Here is a tiny trained network, its code and every weight. The questions are about switching its units off for an input and a target symbol, where a switched-off unit gives its printed mean instead of its output.

import numpy as np


def w(rows, s, z=0):
    codes = np.array(rows[::2]) - 128.0
    scale = np.full(codes.shape[1], s)
    scale[-1] = z or s
    return codes * scale


def softmax(a):
    e = np.exp(a - a.max(-1, keepdims=True))
    return e / e.sum(-1, keepdims=True)


def log_softmax(a):
    a = a - a.max(-1, keepdims=True)
    return a - np.log(np.exp(a).sum(-1, keepdims=True))


def net(x, mask):
    ids = ['Σζηπφω'.index(c) for c in x.split()]
    T = len(ids)
    res = E[ids] + P[:T]
    u = 0
    for l in range(3):
        r = res
        for j in range(3):
            rows = slice(2 * j, 2 * j + 2)
            q, k, v = (r @ M[l][rows].T for M in (Q, K, V))
            z = softmax(np.where(np.tri(T) > 0, q @ k.T / 2**0.5, -1e9)) @ v
            o = O[l][rows]
            res = res + np.where(mask[u + j], z, o[:, -1]) @ o[:, :-1]
        u += 3
    return log_softmax(res[-1] @ U[:, :-1].T + U[:, -1])


Q, K, V, O = {}, {}, {}, {}
E = w([
[156,178,217,152,71,202,80,120,42],'Σ',
[93,214,189,144,207,201,160,167,149],'ζ',
[78,125,146,120,156,153,6,132,182],'η',
[112,119,200,198,180,189,120,247,98],'π',
[111,174,40,218,64,153,113,152,146],'φ',
[128,167,80,10,178,59,128,146,55],'ω',
],0.017)
P = w([
[211,177,171,182,156,65,60,55,129],'0',
[218,179,169,163,137,84,82,102,146],'1',
[206,169,173,160,117,94,98,112,156],'2',
[178,173,174,150,111,105,116,128,153],'3',
[158,171,169,144,102,117,133,135,153],'4',
[142,158,156,138,97,129,135,136,149],'5',
[123,150,145,125,99,140,145,137,144],'6',
[108,136,131,113,107,156,152,134,137],'7',
[95,120,112,102,110,170,143,125,129],'8',
[72,114,97,93,127,181,159,125,120],'9',
[60,88,73,87,140,195,152,107,107],'10',
[35,81,59,75,150,206,151,105,99],'11',
[12,68,36,72,170,208,153,88,86],'12',
],0.011)
Q[0] = w([
[123,61,163,131,135,119,144,51,181],'0.h0',
[152,108,86,158,146,148,169,103,117],'0.h0',
[151,210,139,86,93,202,78,150,170],'0.h1',
[158,56,94,57,73,2,241,99,78],'0.h1',
[166,176,111,147,149,180,129,217,87],'0.h2',
[223,87,119,211,197,120,74,65,114],'0.h2',
],0.0083)
K[0] = w([
[176,121,144,143,146,119,87,120,154],'0.h0',
[139,125,100,118,113,129,114,172,122],'0.h0',
[58,94,106,140,87,189,176,146,159],'0.h1',
[194,174,164,89,143,10,134,95,133],'0.h1',
[84,104,128,94,104,126,141,151,107],'0.h2',
[184,131,109,136,149,87,105,102,146],'0.h2',
],0.013)
V[0] = w([
[130,202,103,93,61,196,186,192,127],'0.h0',
[134,124,140,62,81,255,147,176,122],'0.h0',
[119,181,165,82,69,161,108,38,108],'0.h1',
[125,98,137,124,135,111,84,238,65],'0.h1',
[148,69,68,61,106,166,100,181,151],'0.h2',
[118,129,139,140,70,142,140,119,191],'0.h2',
],0.0063)
O[0] = w([
[95,133,102,131,173,123,90,2,102,255],'0.h0',
[101,114,90,104,128,103,140,61,138,138],'0.h0',
[113,180,91,78,123,129,114,141,136,114],'0.h1',
[66,124,135,162,109,80,118,196,54,141],'0.h1',
[80,126,161,71,69,131,169,124,140,21],'0.h2',
[116,111,90,78,186,161,102,175,79,138],'0.h2',
],0.0086,0.0042)
Q[1] = w([
[50,242,176,127,159,197,55,136,94],'1.h0',
[80,76,132,117,147,161,178,131,104],'1.h0',
[203,37,111,162,197,147,154,168,252],'1.h1',
[146,255,114,157,121,158,42,27,148],'1.h1',
[192,87,134,32,69,152,237,76,177],'1.h2',
[159,115,51,157,124,132,137,99,115],'1.h2',
],0.0073)
K[1] = w([
[1,48,52,92,105,156,176,53,104],'1.h0',
[130,167,118,135,173,128,69,70,111],'1.h0',
[180,142,181,104,97,60,123,158,104],'1.h1',
[92,106,87,12,106,187,154,41,151],'1.h1',
[201,179,170,149,154,129,72,180,161],'1.h2',
[57,106,149,93,145,158,116,70,106],'1.h2',
],0.0087)
V[1] = w([
[127,65,2,163,166,48,140,154,121],'1.h0',
[104,120,122,169,26,103,176,129,207],'1.h0',
[157,105,137,131,154,115,112,175,40],'1.h1',
[58,149,96,100,186,54,104,92,111],'1.h1',
[126,136,60,198,63,47,102,109,134],'1.h2',
[160,81,201,186,187,140,109,148,100],'1.h2',
],0.0062)
O[1] = w([
[231,23,156,124,77,139,222,94,177,160],'1.h0',
[206,33,95,1,167,193,159,120,92,92],'1.h0',
[103,234,82,71,95,198,151,125,204,118],'1.h1',
[95,45,204,183,138,117,114,92,155,120],'1.h1',
[209,9,71,224,255,153,72,153,128,254],'1.h2',
[73,39,150,230,137,15,76,153,109,133],'1.h2',
],0.005,0.0053)
Q[2] = w([
[121,101,47,135,59,51,145,162,203],'2.h0',
[159,181,60,216,140,157,103,57,116],'2.h0',
[106,105,255,35,191,81,160,214,171],'2.h1',
[69,140,13,144,220,131,157,165,206],'2.h1',
[127,101,232,141,79,129,173,120,232],'2.h2',
[124,137,137,50,179,41,166,136,82],'2.h2',
],0.01)
K[2] = w([
[248,121,203,109,158,175,167,176,136],'2.h0',
[102,23,102,67,142,183,165,115,129],'2.h0',
[81,169,124,159,133,36,117,196,155],'2.h1',
[99,63,82,59,208,112,210,117,177],'2.h1',
[216,176,129,144,142,67,85,161,91],'2.h2',
[196,182,183,196,68,134,107,139,161],'2.h2',
],0.012)
V[2] = w([
[127,98,57,116,93,28,60,109,216],'2.h0',
[152,193,57,155,67,83,233,138,105],'2.h0',
[132,169,85,128,176,81,159,239,183],'2.h1',
[108,95,216,114,174,106,161,108,89],'2.h1',
[131,155,81,102,255,66,172,145,107],'2.h2',
[84,140,114,129,137,206,185,142,244],'2.h2',
],0.0072)
O[2] = w([
[142,82,89,33,23,202,90,110,153,172],'2.h0',
[176,114,5,156,176,97,137,102,14,101],'2.h0',
[90,96,160,114,119,147,151,2,140,90],'2.h1',
[161,211,101,147,129,141,97,110,125,4],'2.h1',
[187,155,146,82,176,38,168,92,172,205],'2.h2',
[174,122,181,181,131,158,103,63,186,64],'2.h2',
],0.0079,0.0042)
U = w([
[123,179,73,98,170,124,58,220,139,6],'Σ',
[146,136,163,144,165,88,106,60,140,53],'ζ',
[103,89,160,80,108,95,81,146,168,89],'η',
[99,24,197,150,177,48,131,177,95,80],'π',
[163,58,111,156,154,147,82,106,134,191],'φ',
[123,90,122,26,129,2,160,146,125,254],'ω',
],0.0052,0.0054)

Each question gives the input, a string of symbols that net reads in full, and the target symbol t.
The units are the heads (2 rows each of Q, K, V and O). Each row of codes is followed by its name. A weight is (code - 128) times the scale printed after its matrix; where a second scale follows, it is the last column's (O and U).
mask holds one flag per head, layer by layer. A switched-off head (its flag False) gives its mean, the last column of its rows in O, instead of its output. The means were averaged over made-up inputs and are rounded, as every weight is.
A unit's drop is (log p(t) with every unit on - log p(t) with that unit switched off) / (log p(t) with every unit on - log p(t) with every unit switched off).
The circuit of an input: a set's keep is (log p(t) with only the set's units on - log p(t) with every unit switched off) / (log p(t) with every unit on - log p(t) with every unit switched off). Starting from all 9 units, units are removed one at a time, each time the one whose removal leaves the highest keep (on an exact tie, the one counted first), for as long as the keep stays at least 0.8.
units of the circuit, in order: the units of the circuit, biggest drop first
unit that matters most: the unit with the biggest drop
which heads matter: for each layer, one digit per head in row order, 1 if its drop is at least 0.15 and else 0, layers parted by /
drop when u is switched off: that unit's drop, to one decimal
input φ Σ π ω ζ Σ φ φ ζ ζ Σ, target ζ: which heads matter -> 100 / 101 / 101
input ω ω ω ζ φ ω φ η η φ Σ φ, target Σ: which heads matter -> 000 / 000 / 010
input Σ φ φ φ φ ζ Σ η η φ Σ Σ Σ, target Σ: units of the circuit, in order -> 2.h1, 1.h0
input ζ π φ φ ω Σ φ Σ π Σ ω Σ η, target ω: unit that matters most -> 1.h0
input η Σ φ φ Σ φ η Σ φ, target η: which heads matter -> 100 / 101 / 100
input ζ π ζ, target π: which heads matter -> 010 / 001 / 100
input η φ η φ φ π φ φ Σ Σ Σ Σ ζ, target ζ: units of the circuit, in order -> 2.h2, 1.h0, 2.h1
input π ω Σ η φ φ ω Σ ζ ζ Σ, target ζ: which heads matter -> 100 / 000 / 101
input Σ π ζ ζ η, target η: which heads matter -> 001 / 100 / 100
input φ π φ, target π: units of the circuit, in order -> 2.h0, 2.h1, 0.h1
input Σ φ ζ Σ φ φ φ ω ω φ, target ω: which heads matter -> 000 / 000 / 001
input π φ φ φ ζ φ, target ζ: units of the circuit, in order -> 2.h0, 2.h1
input φ φ Σ ω ζ φ Σ φ φ φ ω η Σ, target ω: units of the circuit, in order -> 2.h2, 1.h0, 0.h2
input ω η φ φ Σ ω Σ, target ω: unit that matters most -> 2.h2
input π Σ Σ, target Σ: which heads matter -> 000 / 100 / 001
input ω π φ Σ φ φ φ φ Σ ζ φ ω η, target ω: units of the circuit, in order -> 2.h2, 1.h0
input Σ ω φ φ φ ω φ π η η ζ, target η: which heads matter -> 000 / 000 / 100
input ζ φ η ζ Σ ω φ π φ η φ, target η: which heads matter -> 000 / 000 / 100
input η φ φ ω π, target ω: which heads matter -> 100 / 010 / 001
input π ω φ Σ Σ φ Σ η Σ, target η: units of the circuit, in order -> 2.h0
input ω ζ Σ η, target η: drop when 1.h0 is switched off -> 0.5
input Σ Σ ζ, target ζ: drop when 2.h0 is switched off -> 0.1
